Below is a small trained network, with its code and all its weights. Each question gives an input and a target symbol and asks what happens when units are switched off, that is, made to give their printed mean instead of their output.

import numpy as np


def w(rows, s, z=0):
    codes = np.array(rows[::2]) - 128.0
    scale = np.full(codes.shape[1], s)
    scale[-1] = z or s
    return codes * scale


def norm(h):
    return h / np.sqrt((h * h).mean(-1, keepdims=True) + 1e-5)


def f(y):
    return y / 2 * (1 + np.tanh(0.7978845608 * (y + 0.044715 * y**3)))


def softmax(a):
    e = np.exp(a - a.max(-1, keepdims=True))
    return e / e.sum(-1, keepdims=True)


def log_softmax(a):
    a = a - a.max(-1, keepdims=True)
    return a - np.log(np.exp(a).sum(-1, keepdims=True))


def net(x, mask):
    ids = ['ΓΘΞΠΦαεηλμστ'.index(c) for c in x.split()]
    T = len(ids)
    res = E[ids] + P[:T]
    r = norm(res)
    for j in range(3):
        rows = slice(2 * j, 2 * j + 2)
        q, k, v = (r @ M[0][rows].T for M in (Q, K, V))
        z = softmax(np.where(np.tri(T) > 0, q @ k.T / 2**0.5, -1e9)) @ v
        o = O[0][rows]
        res = res + np.where(mask[j], z, o[:, -1]) @ o[:, :-1]
    y = f(norm(res) @ A[0][:, :-1].T + A[0][:, -1])
    res = res + np.where(mask[3:15], y, B[0][:, -1]) @ B[0][:, :-1]
    return log_softmax(norm(res)[-1] @ U[:, :-1].T + U[:, -1])


Q, K, V, O, A, B = {}, {}, {}, {}, {}, {}
E = w([
[164,195,96,95],'Γ',
[140,236,132,73],'Θ',
[106,133,127,155],'Ξ',
[167,124,97,135],'Π',
[115,99,140,132],'Φ',
[134,229,82,115],'α',
[118,195,72,146],'ε',
[179,136,123,120],'η',
[97,142,135,28],'λ',
[102,6,103,121],'μ',
[86,195,144,162],'σ',
[127,155,155,133],'τ',
],0.021)
P = w([
[111,102,102,100],'0',
[188,151,136,215],'1',
[83,99,98,102],'2',
[187,158,135,193],'3',
[75,96,99,78],'4',
[195,160,137,181],'5',
[62,89,91,66],'6',
[193,166,135,171],'7',
[56,56,82,47],'8',
[193,168,135,174],'9',
[4,199,80,34],'10',
[191,172,138,167],'11',
],0.012)
Q[0] = w([
[101,155,56,1],'head 0',
[244,123,83,178],'head 0',
[80,149,8,124],'head 1',
[187,85,167,97],'head 1',
[60,142,98,51],'head 2',
[152,177,35,125],'head 2',
],0.015)
K[0] = w([
[60,96,99,35],'head 0',
[131,142,199,189],'head 0',
[66,122,78,8],'head 1',
[105,193,117,183],'head 1',
[33,135,36,23],'head 2',
[60,100,159,94],'head 2',
],0.013)
V[0] = w([
[173,98,173,63],'head 0',
[223,88,65,116],'head 0',
[113,172,135,218],'head 1',
[213,58,206,165],'head 1',
[112,62,255,199],'head 2',
[205,151,88,163],'head 2',
],0.011)
O[0] = w([
[162,123,110,17,99],'head 0',
[221,82,51,126,26],'head 0',
[130,140,208,114,136],'head 1',
[183,95,109,29,6],'head 1',
[74,70,253,96,115],'head 2',
[111,163,185,168,54],'head 2',
],0.011,0.0017)
A[0] = w([
[49,65,104,114,139],'neuron 0',
[147,176,171,93,147],'neuron 1',
[167,138,141,115,96],'neuron 2',
[203,20,150,186,64],'neuron 3',
[242,141,129,151,150],'neuron 4',
[201,91,197,219,1],'neuron 5',
[242,123,234,138,61],'neuron 6',
[106,93,170,216,43],'neuron 7',
[90,154,161,114,171],'neuron 8',
[117,178,111,177,162],'neuron 9',
[139,3,128,79,80],'neuron 10',
[155,149,152,32,84],'neuron 11',
],0.016,0.0059)
B[0] = w([
[93,186,127,47,172],'neuron 0',
[143,160,92,110,185],'neuron 1',
[122,195,153,122,132],'neuron 2',
[147,6,136,97,148],'neuron 3',
[76,139,158,118,175],'neuron 4',
[177,78,42,79,184],'neuron 5',
[105,194,116,206,254],'neuron 6',
[132,47,169,116,153],'neuron 7',
[116,104,95,91,187],'neuron 8',
[96,135,134,110,202],'neuron 9',
[163,185,181,129,152],'neuron 10',
[158,162,110,194,157],'neuron 11',
],0.017,0.009)
U = w([
[28,162,172,69,126],'Γ',
[150,198,171,50,122],'Θ',
[120,88,136,149,242],'Ξ',
[190,87,68,187,120],'Π',
[130,139,213,120,221],'Φ',
[79,180,130,142,2],'α',
[59,128,96,234,38],'ε',
[210,147,92,207,88],'η',
[248,152,63,86,94],'λ',
[168,107,159,82,225],'μ',
[40,123,185,140,123],'σ',
[124,156,161,201,168],'τ',
],0.018,0.0084)

Each question gives the input, a string of symbols that net reads in full, and the target symbol t.
The units are the heads (2 rows each of Q, K, V and O) and the neurons (one row each of A and B). Each row of codes is followed by its name. A weight is (code - 128) times the scale printed after its matrix; where a second scale follows, it is the last column's (O, A, B and U).
mask holds one flag per unit, heads first, then neurons. A switched-off unit (its flag False) gives its mean, the last column of its rows in O or B, instead of its output. The means were averaged over made-up inputs and are rounded, as every weight is.
A unit's drop is (log p(t) with every unit on - log p(t) with that unit switched off) / (log p(t) with every unit on - log p(t) with every unit switched off).
The circuit of an input: a set's keep is (log p(t) with only the set's units on - log p(t) with every unit switched off) / (log p(t) with every unit on - log p(t) with every unit switched off). Starting from the 12 units with the biggest drops (on a tie, the unit counted first), units are removed one at a time, each time the one whose removal leaves the highest keep (on an exact tie, the one counted first), for as long as the keep stays at least 0.8.
units of the circuit, in order: the units of the circuit, biggest drop first
most important unit: the unit with the biggest drop
top k neurons: the k neurons with the biggest drops, biggest first
which heads matter: for each layer, one digit per head in row order, 1 if its drop is at least 0.15 and else 0, layers parted by /
input Γ λ Π Ξ Θ η Γ Ξ α ε μ Φ, target Φ: most important unit => head 2
input Π ε Φ, target Π: which heads matter => 101
input τ Γ η ε α, target λ: units of the circuit, in order => [neuron 6; neuron 4]
input Θ η τ η ε τ τ, target ε: which heads matter => 011
input Φ ε τ, target Θ: units of the circuit, in order => [head 2; neuron 10]
input ε ε η, target ε: which heads matter => 011
input τ τ τ λ, target λ: which heads matter => 000
input Π η ε Φ η Φ τ, target λ: which heads matter => 100
input τ Γ α τ η η τ η τ Π, target Π: top 4 neurons => [neuron 5; neuron 6; neuron 7; neuron 3]
input τ τ Φ Π η λ η τ α σ, target σ: which heads matter => 001
input Ξ α τ, target σ: units of the circuit, in order => [head 1; neuron 7]
input η Θ λ η τ ε η Γ α Φ, target Φ: top 2 neurons => [neuron 10; neuron 3]
input Π τ μ η η λ η τ μ, target λ: which heads matter => 101
input τ Φ η α τ Θ η τ Γ, target λ: most important unit => head 2
input Γ Ξ τ τ μ μ, target μ: which heads matter => 000
input Θ τ τ ε, target ε: which heads matter => 010
input τ Γ α τ Π Θ μ, target Π: which heads matter => 111
input η τ τ ε τ τ Φ λ, target λ: top 2 neurons => [neuron 11; neuron 6]
input Ξ τ τ, target σ: units of the circuit, in order => [head 0; neuron 7]
input τ τ τ τ Φ Γ, target Γ: most important unit => head 1
input η ε Φ Φ η τ η, target λ: top 2 neurons => [neuron 6; neuron 9]
input λ ε η τ τ, target λ: which heads matter => 101
input τ η τ Φ τ τ τ ε τ η, target τ: top 2 neurons => [neuron 6; neuron 4]
input α τ τ Φ μ Ξ, target Ξ: which heads matter => 101
input η η Φ, target λ: which heads matter => 101
input ε Γ Φ Φ Θ τ ε Φ Π, target ε: which heads matter => 011
input Φ λ Φ, target Θ: which heads matter => 000
input τ τ Θ ε η τ α ε τ λ η Ξ, target Ξ: top 2 neurons => [neuron 7; neuron 5]
input μ τ η α λ τ τ Φ ε Γ, target Γ: most important unit => neuron 4
input η τ σ τ ε λ Φ, target ε: top 2 neurons => [neuron 5; neuron 1]
